[[ 11   4  -5  -2]
 [  8   3  -3   0]
 [ 24   8 -10  -2]
 [ 65  23 -30  -5]
 [ 53 -26  69  24]
 [ 28 -14  34  13]]
:
[[  8   3  -3   0]
 [ 11   4  -5  -2]
 [ 24   8 -10  -2]
 [ 28 -14  34  13]
 [ 53 -26  69  24]
 [ 65  23 -30  -5]]

[[ 64 -20  69 -22 -35 -38 -10 -14 -31  43  77]
 [ 61 -25  57 -28 -31 -33 -28 -27 -32  51  71]
 [ 48 -17  39 -32 -27 -39 -39 -27 -32  46  72]
 [ 68 -20  65 -25 -28 -32 -23 -21 -29  56  81]]
:
[[ 48 -17  39 -32 -27 -39 -39 -27 -32  46  72]
 [ 61 -25  57 -28 -31 -33 -28 -27 -32  51  71]
 [ 64 -20  69 -22 -35 -38 -10 -14 -31  43  77]
 [ 68 -20  65 -25 -28 -32 -23 -21 -29  56  81]]

[[-27 -20 -15 -27  46  47 -14]
 [-41 -34 -30 -45  65  65 -31]]
:
[[-41 -34 -30 -45  65  65 -31]
 [-27 -20 -15 -27  46  47 -14]]

[[  8  26  -1]
 [ 77  35 -15]
 [ 50  -3  -5]
 [ 23 -22 -11]
 [ 42  39 -10]
 [  6 -13 -11]
 [ 14  23   0]
 [-54 -27  29]]
:
[[-54 -27  29]
 [  6 -13 -11]
 [  8  26  -1]
 [ 14  23   0]
 [ 23 -22 -11]
 [ 42  39 -10]
 [ 50  -3  -5]
 [ 77  35 -15]]

[[ 78 -25 -35]
 [-55   7   6]
 [ 34 -23  23]
 [-20  43  34]
 [-51  21  31]
 [-24 -10 -14]
 [-28  41  15]
 [ -5   9  12]
 [ -7   3 -18]
 [-25   9  10]]
:
[[-55   7   6]
 [-51  21  31]
 [-28  41  15]
 [-25   9  10]
 [-24 -10 -14]
 [-20  43  34]
 [ -7   3 -18]
 [ -5   9  12]
 [ 34 -23  23]
 [ 78 -25 -35]]

[[ 69  33  46  42   7 -21 -45 -36  15  33]
 [-56  48  72 -18  26  38 -15   4  56  33]
 [ 42 -35 -59  11 -13 -34  12  -5 -43 -25]
 [-78  19  32 -35  16  40  12  22  36   8]
 [ 48 -19 -44  13   3 -40   2 -16 -31 -13]
 [-39 -41 -30 -13 -48  32  31  38 -24 -33]
 [-66  29  50 -25  15  41   0  15  42  17]
 [-57 -26 -34 -33  -7  19  36  29 -11 -26]]
:
[[-78  19  32 -35  16  40  12  22  36   8]
 [-66  29  50 -25  15  41   0  15  42  17]
 [-57 -26 -34 -33  -7  19  36  29 -11 -26]
 [-56  48  72 -18  26  38 -15   4  56  33]
 [-39 -41 -30 -13 -48  32  31  38 -24 -33]
 [ 42 -35 -59  11 -13 -34  12  -5 -43 -25]
 [ 48 -19 -44  13   3 -40   2 -16 -31 -13]
 [ 69  33  46  42   7 -21 -45 -36  15  33]]
---
[[ 24 -11   8  49 -29 -34  22  36  28  41 -41  52  -4 -57 -79 -56]
 [ 59 -21  -7  41 -30   2 -15  79  19   3 -11  25  43 -25 -26  -5]
 [ 23   5  -1  41 -51  -5   2  35  17   1 -73  58 -12 -30 -66 -35]]
:
[[ 59 -21  -7  41 -30   2 -15  79  19   3 -11  25  43 -25 -26  -5]
 [ 24 -11   8  49 -29 -34  22  36  28  41 -41  52  -4 -57 -79 -56]
 [ 23   5  -1  41 -51  -5   2  35  17   1 -73  58 -12 -30 -66 -35]]

[[ 34 -12 -35 -18]
 [ 23 -11 -28 -10]
 [-33 -17  50  14]
 [ 71 -23 -36 -10]
 [-30  17  15  13]
 [ 42 -40 -46 -49]
 [  1  -9  -5 -22]
 [-32  40  36 -11]]
:
[[ 71 -23 -36 -10]
 [ 42 -40 -46 -49]
 [ 34 -12 -35 -18]
 [ 23 -11 -28 -10]
 [  1  -9  -5 -22]
 [-30  17  15  13]
 [-32  40  36 -11]
 [-33 -17  50  14]]

[[ 39 -57  58 -18  11  52  32  33 -18  -3]
 [-40  49 -33   1 -26 -25 -18 -21 -10  23]
 [-19   9 -24 -11 -21 -11 -39   1   6  17]
 [-57  -5  41 -27  68  23   3  -2 -19 -17]
 [  7  36 -39  -7 -23 -60 -60 -37 -13  15]
 [ 17  30  66 -39  -2  25  22   8 -21 -28]
 [-35  52 -30   9  -8 -20 -39 -41  -5  30]
 [-37  20 -15 -33  23  11   7 -15  50  -5]]
:
[[ 39 -57  58 -18  11  52  32  33 -18  -3]
 [ 17  30  66 -39  -2  25  22   8 -21 -28]
 [  7  36 -39  -7 -23 -60 -60 -37 -13  15]
 [-19   9 -24 -11 -21 -11 -39   1   6  17]
 [-35  52 -30   9  -8 -20 -39 -41  -5  30]
 [-37  20 -15 -33  23  11   7 -15  50  -5]
 [-40  49 -33   1 -26 -25 -18 -21 -10  23]
 [-57  -5  41 -27  68  23   3  -2 -19 -17]]

[[ -6   6   4  -2  24   0]
 [ -7   5   4   2  23   3]
 [  0  10   5 -61  24  -8]
 [ -3   8   5  38  24  -4]
 [ -8   4   4 -34  22   5]
 [  1  11   5   6  23 -10]
 [ -2   9   5 -75  24  -6]
 [ -4   7   5 -26  24  -2]]
:
[[  1  11   5   6  23 -10]
 [  0  10   5 -61  24  -8]
 [ -2   9   5 -75  24  -6]
 [ -3   8   5  38  24  -4]
 [ -4   7   5 -26  24  -2]
 [ -6   6   4  -2  24   0]
 [ -7   5   4   2  23   3]
 [ -8   4   4 -34  22   5]]

[[-36 -40 -10  40  13 -18  38  53 -20 -36  -6 -20  53  11 -22]
 [ 12 -72  -8  42   2  25  24  49  -2   5   3  -9 -11   8  10]]
:
[[ 12 -72  -8  42   2  25  24  49  -2   5   3  -9 -11   8  10]
 [-36 -40 -10  40  13 -18  38  53 -20 -36  -6 -20  53  11 -22]]

[[  3  -8   4   1   4   6   2   2  -1   3   2  -3]
 [ -4  20  40  12  -4 -66   9   9 -18  24  11  43]
 [ -3   4  -5  26   0   5  -1  22  -5  -7 -22  -4]]
:
[[  3  -8   4   1   4   6   2   2  -1   3   2  -3]
 [ -3   4  -5  26   0   5  -1  22  -5  -7 -22  -4]
 [ -4  20  40  12  -4 -66   9   9 -18  24  11  43]]

[[-43  11 -26 -31  45   1  24  13 -14]
 [-32  -1 -29 -31  45  -4  19   2  -8]
 [-39  86  32   0  12  29  85  22 -53]
 [-28 -29 -45   6 -24 -16 -32   1  10]
 [-36   3 -19 -46  44  -2  26   1 -16]
 [-21 -25 -41 -19   4  59  28  13  21]
 [ 10  32 -30  40  -8 -38  59  49 -26]]
:
[[ 10  32 -30  40  -8 -38  59  49 -26]
 [-21 -25 -41 -19   4  59  28  13  21]
 [-28 -29 -45   6 -24 -16 -32   1  10]
 [-32  -1 -29 -31  45  -4  19   2  -8]
 [-36   3 -19 -46  44  -2  26   1 -16]
 [-39  86  32   0  12  29  85  22 -53]
 [-43  11 -26 -31  45   1  24  13 -14]]
---
[[ 31  33  23  16 -20 -12  21  17   5]
 [-26  81 -37 -30 -25 -41  72  -6 -17]
 [-10  27  16 -42   3  -6  57   6  18]
 [  9  18  -7 -21 -13 -14  17   3  30]
 [ 20  10  18   3  -8   2   0   8  12]]
:
[[  5  31  33  23  16 -20 -12  21  17]
 [-17 -26  81 -37 -30 -25 -41  72  -6]
 [ 18 -10  27  16 -42   3  -6  57   6]
 [ 30   9  18  -7 -21 -13 -14  17   3]
 [ 12  20  10  18   3  -8   2   0   8]]

[[ 64 -46  51  40  -9  76]
 [ -8 -78  38 -49  44 -27]]
:
[[ 76  64 -46  51  40  -9]
 [-27  -8 -78  38 -49  44]]

[[ 30  71  -1 -18 -37  28]
 [ 30  65 -13  -5 -19  29]
 [ -1  40  -6 -24 -54  35]]
:
[[ 28  30  71  -1 -18 -37]
 [ 29  30  65 -13  -5 -19]
 [ 35  -1  40  -6 -24 -54]]

[[-33  71  83  77 -19 -41 -59]
 [ 20 -74 -69 -81  14  57  68]
 [ 10 -80 -36 -73   7  32  46]
 [-27  71  73  77 -14 -32 -49]
 [-32  69  85  79 -17 -41 -58]
 [-32  70  83  79 -17 -40 -57]
 [-26  71  73  77 -14 -30 -49]]
:
[[-59 -33  71  83  77 -19 -41]
 [ 68  20 -74 -69 -81  14  57]
 [ 46  10 -80 -36 -73   7  32]
 [-49 -27  71  73  77 -14 -32]
 [-58 -32  69  85  79 -17 -41]
 [-57 -32  70  83  79 -17 -40]
 [-49 -26  71  73  77 -14 -30]]

[[-31 -17 -18  87]
 [ 29   7  36   6]
 [ 32 -20 -21  18]]
:
[[ 87 -31 -17 -18]
 [  6  29   7  36]
 [ 18  32 -20 -21]]

[[ -2 -32 -67  38 -64  58]
 [-33 -21  86  47  37  53]
 [-59  -7  89   6  23  84]
 [-24  27  81 -53  44  -7]
 [-15 -13 -79  11 -70  51]]
:
[[ 58  -2 -32 -67  38 -64]
 [ 53 -33 -21  86  47  37]
 [ 84 -59  -7  89   6  23]
 [ -7 -24  27  81 -53  44]
 [ 51 -15 -13 -79  11 -70]]
